Here is a tiny trained network, its code and every weight. The questions are about switching its units off for an input and a class, where a switched-off unit gives its printed mean instead of its output.

import numpy as np


def w(rows, s, z=0):
    codes = np.array(rows[::2]) - 128.0
    scale = np.full(codes.shape[1], s)
    scale[-1] = z or s
    return codes * scale


def norm(h):
    return h / np.sqrt((h * h).mean(-1, keepdims=True) + 1e-5)


def f(y):
    return np.maximum(y, 0)


def log_softmax(a):
    a = a - a.max(-1, keepdims=True)
    return a - np.log(np.exp(a).sum(-1, keepdims=True))


def net(x, mask):
    res = np.array(x, float).reshape(1, 6) / 4 @ E
    u = 0
    for l in range(2):
        y = f(norm(res) @ A[l][:, :-1].T + A[l][:, -1])
        res = res + np.where(mask[u : u + 5], y, B[l][:, -1]) @ B[l][:, :-1]
        u += 5
    return log_softmax(norm(res)[-1] @ U[:, :-1].T + U[:, -1])


A, B = {}, {}
E = w([
[165,173,93,62,132,40,187,69,148,96,127,90],'x0',
[176,114,142,191,55,141,118,129,3,124,82,107],'x1',
[123,118,130,130,129,124,135,131,127,133,140,124],'x2',
[127,127,130,115,134,133,132,126,127,131,113,126],'x3',
[125,132,130,135,118,129,129,122,130,117,130,131],'x4',
[51,96,109,100,52,112,128,95,157,202,99,188],'x5',
],0.003)
A[0] = w([
[123,172,117,101,253,147,82,119,191,85,183,63,18],'L0N0',
[87,154,103,72,184,81,154,99,210,103,175,134,183],'L0N1',
[36,96,110,126,76,136,113,105,137,207,94,213,88],'L0N2',
[127,149,136,79,46,77,176,106,131,218,124,173,2],'L0N3',
[73,111,120,114,199,193,83,145,210,106,194,173,184],'L0N4',
],0.0035,0.0014)
B[0] = w([
[57,123,54,235,119,120,158,158,92,69,60,148,236],'L0N0',
[156,231,88,149,105,188,167,179,149,188,174,130,252],'L0N1',
[214,164,187,169,104,81,165,206,181,154,110,183,248],'L0N2',
[28,39,61,99,136,168,85,42,81,102,147,18,198],'L0N3',
[148,1,192,37,121,60,17,93,102,71,114,105,253],'L0N4',
],0.004,0.0036)
A[1] = w([
[93,24,148,136,121,112,84,201,154,82,74,171,104],'L1N0',
[121,98,155,137,202,237,8,192,54,79,177,94,1],'L1N1',
[9,3,88,112,121,61,62,38,75,64,56,86,224],'L1N2',
[129,141,201,242,75,223,141,131,42,211,108,172,39],'L1N3',
[247,158,124,105,144,13,210,75,44,107,109,62,60],'L1N4',
],0.0028,0.00053)
B[1] = w([
[140,94,136,153,150,107,103,143,79,129,115,156,244],'L1N0',
[131,140,87,25,47,169,152,3,130,144,156,88,253],'L1N1',
[75,120,90,123,204,125,41,100,96,68,134,142,229],'L1N2',
[87,169,121,114,149,158,210,146,152,124,110,83,249],'L1N3',
[169,100,200,159,176,116,81,124,144,148,151,188,230],'L1N4',
],0.0062,0.0034)
U = w([
[58,64,70,104,151,108,33,38,63,62,119,118,251],'0',
[157,168,153,86,62,241,218,80,80,127,140,39,79],'1',
[143,39,218,103,86,67,52,247,196,170,116,220,104],'2',
[56,121,176,230,77,148,216,246,95,195,30,142,88],'3',
[164,235,59,199,194,103,213,247,184,53,162,133,138],'4',
[235,144,254,208,194,80,106,108,86,118,152,158,100],'5',
[67,174,58,60,65,89,169,100,220,220,174,101,75],'6',
],0.0083,0.0017)

Each question gives the input, the list of numbers given to net, and the class t.
The units are the neurons (one row each of A and B). Each row of codes is followed by its name. A weight is (code - 128) times the scale printed after its matrix; where a second scale follows, it is the last column's (A, B and U).
mask holds one flag per neuron, layer by layer. A switched-off neuron (its flag False) gives its mean, the last column of its row in B, instead of its output. The means were averaged over made-up inputs and are rounded, as every weight is.
A unit's drop is (log p(t) with every unit on - log p(t) with that unit switched off) / (log p(t) with every unit on - log p(t) with every unit switched off).
The circuit of an input: a set's keep is (log p(t) with only the set's units on - log p(t) with every unit switched off) / (log p(t) with every unit on - log p(t) with every unit switched off). Starting from all 10 units, units are removed one at a time, each time the one whose removal leaves the highest keep (on an exact tie, the one counted first), for as long as the keep stays at least 0.8.
circuit, biggest first: the units of the circuit, biggest drop first
k most important neurons: the k neurons with the biggest drops, biggest first
k most important neurons of layer l: the k neurons of layer l with the biggest drops, biggest first
input [-3,-4,-6,-4,-1,2], class 2: circuit, biggest first : L0N2
input [-1,-7,8,1,-8,2], class 2: 3 most important neurons : L0N4, L0N1, L1N1
input [1,-8,-2,2,2,0], class 4: 2 most important neurons : L0N1, L1N1
input [1,6,-3,3,-4,-2], class 5: 3 most important neurons of layer 0 : L0N3, L0N1, L0N4
input [0,1,2,-5,-5,2], class 3: circuit, biggest first : L0N2, L0N4
input [-7,0,1,5,-5,-7], class 0: 2 most important neurons of layer 1 : L1N0, L1N2
input [-5,-1,-7,-6,6,5], class 2: 4 most important neurons : L0N2, L0N4, L0N0, L0N1
input [0,-5,-5,-2,-3,-6], class 0: 2 most important neurons : L0N4, L0N2
input [-4,2,3,8,4,5], class 3: 3 most important neurons : L0N2, L0N4, L1N3
input [-2,6,-2,7,-5,0], class 1: circuit, biggest first : L0N0, L1N3
input [8,-5,8,7,7,0], class 4: 2 most important neurons : L1N1, L0N1
input [7,2,-4,3,1,-5], class 5: 2 most important neurons of layer 1 : L1N4, L1N3
input [2,-5,1,-1,-6,-3], class 4: circuit, biggest first : L0N1, L0N0
input [0,-4,-7,3,0,7], class 2: 3 most important neurons : L0N2, L1N1, L0N4
input [-7,1,-5,-5,-6,0], class 1: 2 most important neurons of layer 0 : L0N3, L0N0
input [0,7,2,5,-8,-7], class 1: 3 most important neurons : L1N1, L0N2, L0N4
input [-1,8,-3,8,1,0], class 1: circuit, biggest first : L1N3, L0N0
input [-4,3,6,-7,-8,-8], class 1: circuit, biggest first : L1N1
input [3,2,-3,5,-8,-3], class 5: 2 most important neurons : L0N4, L0N3
input [-1,-5,-3,2,5,5], class 2: circuit, biggest first : L0N2
